Each row has two labels, one from each of two sets.
[-0.71  1.02  2.74  0.55  0.45 -2.06 -0.51 -1.48 -0.28  5.12  0.90  1.61
  0.28  1.49 -0.75 -1.50  2.26 -0.85 -0.29  1.14  0.32  0.23  2.51  0.12
 -0.71  0.63 -1.67 -0.36 -0.43 -0.23  0.67 -0.52 -0.42 -0.41 -0.18 -0.45
  1.05  1.14  1.06  1.53  0.59 -0.63 -1.42 -1.36 -2.38 -0.35  0.00  1.06
 -0.24]	J105 & <55>
[-0.47  1.76 -3.21 -0.92  0.31 -2.04  1.30 -0.74 -1.17  2.71 -1.39 -0.52
 -0.49 -1.26  0.37 -0.01  1.94 -0.09 -0.55  1.47 -0.37  0.32  1.06 -1.11
  0.36 -0.71 -0.59 -0.03 -0.21 -1.30 -0.57  0.01 -0.22  0.23  0.20 -0.49
  1.26  1.33  0.02 -1.27 -1.05  1.44 -1.53  0.53 -1.24 -0.31  1.55  1.03
  1.05]	J105 & <50>
[-0.56  2.42 -0.18  0.41  0.24 -2.53 -0.35 -0.65 -0.03  4.90 -2.15  0.46
 -0.23 -0.50 -1.16 -0.24  2.47 -0.45 -2.04  1.75 -0.47  0.36  3.02 -0.01
  0.70 -0.30 -1.83 -0.14 -0.48 -1.40  1.83 -0.75 -0.07 -0.21  0.14  0.10
 -0.68  1.24  2.50 -0.41 -0.12  0.55 -1.79 -1.66 -0.71 -0.74  0.90  0.86
  0.23]	J377 & <51>
[-1.19  1.92  1.77 -0.67  0.41 -1.03  0.27  0.44 -0.27  3.02  0.14 -0.77
 -0.40 -0.24 -0.50  0.75  2.25 -0.40 -1.49  2.13 -0.18 -0.03  1.43 -0.68
 -0.34 -0.12 -1.08 -0.67 -1.14  0.17  0.18 -0.35 -0.06 -0.60  1.39 -0.40
  0.94 -0.41  0.20 -0.66  0.17  0.71 -0.74 -0.69 -3.33  0.01  1.13  3.90
 -0.26]	J487 & <46>
[-1.71  2.70  0.56  0.14 -0.86  0.35  0.41 -1.48  0.69  1.78 -2.44  0.29
  0.09 -0.31 -0.64  0.37  1.21  0.04 -2.43  2.29  0.23  0.92  3.52 -0.41
  0.37 -1.06  2.47  0.45  0.03  0.92  0.95 -0.62  0.60  0.40  0.14 -0.27
 -0.80  0.47  1.40 -0.02 -0.04 -0.02 -0.10 -0.40 -3.21 -0.19 -0.04  0.38
  0.06]	J377 & <50>
[-0.59  2.97  0.07 -0.15  0.23 -3.45 -0.20 -1.03  0.05  6.25 -2.35 -0.38
  0.03 -1.07  0.21 -0.44  2.11 -0.39 -1.46  1.72 -0.69 -0.37  2.93  0.04
  0.85 -0.86 -2.19  0.31 -0.93  0.20  0.53 -0.61 -0.35 -0.14  1.06 -2.12
  1.96  2.00  1.18 -0.44 -0.34  1.52 -0.70  0.06 -1.14 -0.17  0.52  1.29
 -0.20]	J487 & <55>
[ 0.23  1.54  3.03 -0.67  0.17 -1.11  0.48 -0.46 -0.11  3.09  1.22 -0.30
 -0.03 -0.16  0.10  0.60  1.64  0.65  0.21  0.96 -0.70 -0.20  1.43  1.32
  0.47 -0.40 -0.49 -0.53 -0.49  0.60  0.15 -1.04  0.66 -0.57  0.03 -0.20
  1.34  0.85 -0.36 -0.74  0.05  0.52 -0.31 -0.32 -1.75  0.52  0.87  0.78
 -0.15]	J487 & <51>
[-0.21  0.57 -2.91 -0.27  0.89 -1.56  0.63  0.21 -1.13  1.47 -2.56 -0.59
 -0.63 -0.92  0.85  0.97  1.71 -0.64 -1.51 -0.61  0.10  0.55  0.62  0.43
  0.48 -0.58 -1.21  0.73 -0.48 -0.57  0.02 -0.34 -0.97  0.06  0.23 -0.36
  0.84  0.59  0.13 -0.73 -0.59  0.72 -0.65  0.26  0.67 -0.08 -0.30  1.16
 -0.08]	J105 & <49>
[ 1.67  2.02 -2.29 -0.30  0.33 -2.37  0.56  0.29  1.14  2.15 -2.56 -0.79
 -0.06 -1.23  0.34 -0.66  2.46 -0.09 -2.41  2.02 -0.03  0.62  1.05  0.29
  0.88 -0.72 -1.12 -0.44 -0.96 -1.34  0.09  0.07  0.08 -0.04 -0.38 -0.06
 -0.19  1.28 -0.36 -1.44 -0.28  2.21 -1.15  0.17 -1.06  0.33  1.40  1.15
  0.04]	J487 & <51>
[ 0.87  1.71 -2.62 -0.24  0.00 -1.63 -0.28 -0.23  0.35  1.19 -1.31 -0.52
 -0.31 -0.95  0.76  0.05  2.23 -0.48 -2.37  1.99 -0.38  0.30  1.91 -0.50
  0.75  0.08 -0.74  0.34 -0.03 -1.25  0.16 -0.78 -1.14  0.18  0.49 -0.47
 -0.69  2.51  0.47 -0.54  1.51  1.17 -1.54 -0.07 -0.82 -0.55  1.26  1.28
  0.08]	J487 & <51>
[-0.51  1.86 -1.77  0.86  0.08 -1.45  0.50 -0.14  0.07  1.42 -2.25 -0.16
  0.08 -1.46  0.49  0.37  1.61 -0.35 -1.13  0.10  1.10 -0.33  1.30  0.27
  0.50 -0.33 -1.64 -0.06 -0.64 -0.65  0.27  0.35 -1.26  0.13 -1.17 -0.60
  0.49  0.91 -0.56 -1.02 -0.01  0.82 -1.09  1.46  0.04  0.05 -0.11  2.14
 -0.95]	J487 & <49>
[ 0.04  0.50  1.28 -0.55  0.27  0.63  0.24  1.17 -1.36 -0.69  3.72 -1.29
 -1.28 -0.40  1.21  0.47  0.49  0.19  0.39  1.05  1.84 -0.29  2.02 -1.38
 -0.28 -0.83  0.43 -0.32 -0.20 -0.86 -0.76  0.62  0.37 -0.53 -0.18  0.99
  0.18 -0.31 -0.34 -1.24 -1.41  0.15 -0.68  0.32 -3.02 -0.11  1.58  0.72
  0.48]	J105 & <46>
[-1.53  2.42 -1.14 -0.06  0.61 -2.95  0.09 -0.15 -0.27  6.10 -1.92  0.93
 -0.61 -0.98 -0.06  0.66  3.89 -0.31 -1.07  3.64  0.23  0.50  2.63  0.21
  1.02  1.14 -2.20 -0.05 -0.64 -1.44  0.84 -1.65 -5.08 -0.36  0.16 -0.90
  1.24  1.30  0.46  0.67  0.80  1.15 -1.17 -0.51 -1.11 -0.84  1.54  2.30
 -0.70]	J105 & <46>
[-1.92  3.27  1.20 -0.37  0.58 -2.82  0.77 -0.43 -0.17  6.72 -1.34  0.22
 -2.05 -0.91  0.24  0.14  2.98 -0.19 -0.88  2.27  0.20 -0.40  3.04  0.50
  0.54  0.15 -2.19 -0.18 -1.02 -0.64 -0.27 -0.78 -1.36 -0.10 -0.06 -1.22
  2.31  1.47  0.36  0.68 -0.56  0.34 -1.55 -0.48 -1.20 -0.67  0.08  2.13
 -0.15]	J487 & <51>
[ 0.47  1.97 -0.65 -0.05  0.30 -0.89 -0.45 -0.09  0.29  2.28 -1.45  0.20
 -0.63 -0.64 -0.65  4.99  1.69 -0.64 -0.73  1.10  0.12  0.15  2.87 -0.70
  0.44 -0.07 -0.48  0.04 -0.40 -1.79  0.40 -0.01 -0.98 -0.49 -0.79 -0.19
  0.76  1.37  0.39 -0.70  0.08  1.43 -0.67  0.07 -0.43  1.23  1.37  2.60
 -0.60]	J105 & <46>
[-0.12  2.03 -0.78 -0.62 -1.18 -1.47  0.07 -0.76 -0.19  4.26 -0.39 -1.46
  0.10 -1.07 -0.51  1.39  2.38 -0.35 -0.84  1.76  0.27  0.27  2.04 -1.31
  1.54 -0.34 -1.42 -0.46 -1.01 -0.62  1.56  0.98 -0.59 -0.34  0.59 -0.50
  1.48  1.07  0.51 -0.55  0.53  1.46 -0.84 -0.29 -1.65  0.00  1.06  1.19
 -0.41]	J487 & <51>
